Here is a tiny trained network, its code and every weight. The questions are about switching its units off for an input and a target symbol, where a switched-off unit gives its printed mean instead of its output.

import numpy as np


def w(rows, s, z=0):
    codes = np.array(rows[::2]) - 128.0
    scale = np.full(codes.shape[1], s)
    scale[-1] = z or s
    return codes * scale


def f(y):
    return y / 2 * (1 + np.tanh(0.7978845608 * (y + 0.044715 * y**3)))


def softmax(a):
    e = np.exp(a - a.max(-1, keepdims=True))
    return e / e.sum(-1, keepdims=True)


def log_softmax(a):
    a = a - a.max(-1, keepdims=True)
    return a - np.log(np.exp(a).sum(-1, keepdims=True))


def net(x, mask):
    ids = ['αβεζξστφ'.index(c) for c in x.split()]
    T = len(ids)
    res = E[ids] + P[:T]
    r = res
    for j in range(2):
        rows = slice(2 * j, 2 * j + 2)
        q, k, v = (r @ M[0][rows].T for M in (Q, K, V))
        z = softmax(np.where(np.tri(T) > 0, q @ k.T / 2**0.5, -1e9)) @ v
        o = O[0][rows]
        res = res + np.where(mask[j], z, o[:, -1]) @ o[:, :-1]
    y = f(res @ A[0][:, :-1].T + A[0][:, -1])
    res = res + np.where(mask[2:10], y, B[0][:, -1]) @ B[0][:, :-1]
    return log_softmax(res[-1] @ U[:, :-1].T + U[:, -1])


Q, K, V, O, A, B = {}, {}, {}, {}, {}, {}
E = w([
[123,142,61],'α',
[174,126,169],'β',
[6,151,173],'ε',
[177,173,73],'ζ',
[162,149,120],'ξ',
[108,102,165],'σ',
[22,106,177],'τ',
[71,224,159],'φ',
],0.015)
P = w([
[106,9,63],'0',
[178,183,242],'1',
[202,25,68],'2',
[9,199,51],'3',
[165,132,244],'4',
[158,36,65],'5',
[22,230,45],'6',
[162,158,232],'7',
[104,3,96],'8',
[3,208,33],'9',
[154,124,245],'10',
[87,10,99],'11',
],0.0064)
Q[0] = w([
[146,81,118],'h1',
[108,145,127],'h1',
[221,115,156],'h2',
[249,98,166],'h2',
],0.015)
K[0] = w([
[148,108,108],'h1',
[91,134,111],'h1',
[123,167,193],'h2',
[108,250,173],'h2',
],0.014)
V[0] = w([
[145,238,40],'h1',
[3,62,139],'h1',
[120,3,60],'h2',
[164,71,95],'h2',
],0.0071)
O[0] = w([
[151,254,123,178],'h1',
[97,207,142,254],'h1',
[100,110,209,87],'h2',
[84,108,156,88],'h2',
],0.0081,0.002)
A[0] = w([
[243,161,77,47],'n1',
[149,85,203,138],'n2',
[79,229,207,218],'n3',
[151,33,201,191],'n4',
[110,149,248,128],'n5',
[217,105,163,137],'n6',
[66,159,92,122],'n7',
[196,182,59,1],'n8',
],0.011,0.0029)
B[0] = w([
[19,109,173,173],'n1',
[105,173,133,137],'n2',
[240,18,190,248],'n3',
[89,197,48,145],'n4',
[144,18,59,191],'n5',
[95,255,225,144],'n6',
[189,206,242,165],'n7',
[34,45,127,160],'n8',
],0.0055,0.013)
U = w([
[153,108,90,104],'α',
[66,153,133,100],'β',
[95,134,151,79],'ε',
[165,95,56,217],'ζ',
[244,51,54,91],'ξ',
[143,25,53,136],'σ',
[103,73,153,1],'τ',
[140,206,199,192],'φ',
],0.011,0.0042)

Each question gives the input, a string of symbols that net reads in full, and the target symbol t.
The units are the heads (2 rows each of Q, K, V and O) and the neurons (one row each of A and B). Each row of codes is followed by its name. A weight is (code - 128) times the scale printed after its matrix; where a second scale follows, it is the last column's (O, A, B and U).
mask holds one flag per unit, heads first, then neurons. A switched-off unit (its flag False) gives its mean, the last column of its rows in O or B, instead of its output. The means were averaged over made-up inputs and are rounded, as every weight is.
A unit's drop is (log p(t) with every unit on - log p(t) with that unit switched off) / (log p(t) with every unit on - log p(t) with every unit switched off).
The circuit of an input: a set's keep is (log p(t) with only the set's units on - log p(t) with every unit switched off) / (log p(t) with every unit on - log p(t) with every unit switched off). Starting from all 10 units, units are removed one at a time, each time the one whose removal leaves the highest keep (on an exact tie, the one counted first), for as long as the keep stays at least 0.8.
circuit, biggest first: the units of the circuit, biggest drop first
unit that matters most: the unit with the biggest drop
top k neurons: the k neurons with the biggest drops, biggest first
drop of u: that unit's drop, to one decimal
input β φ ζ α, target φ: circuit, biggest first	n5, n7
input β φ ζ, target σ: top 3 neurons	n8, n7, n1
input φ φ φ τ, target φ: unit that matters most	n7
input α φ τ ζ, target φ: circuit, biggest first	n5, h2
input ζ α ζ ζ φ ε φ ε φ φ φ, target ξ: circuit, biggest first	n3, n5, n1
input φ σ ε φ τ, target σ: circuit, biggest first	n5, n6
input τ φ ζ, target σ: circuit, biggest first	n8, h2
input ζ β ζ ε φ φ α, target φ: circuit, biggest first	n7, n5
input σ φ ζ ζ, target φ: top 3 neurons	n5, n7, n3
input β ε φ σ φ φ φ ζ, target β: drop of n3	0.3
input β ζ σ φ σ ξ σ φ φ ε, target φ: drop of n8	0.2
input φ τ ξ β φ, target ξ: drop of n3	0.3
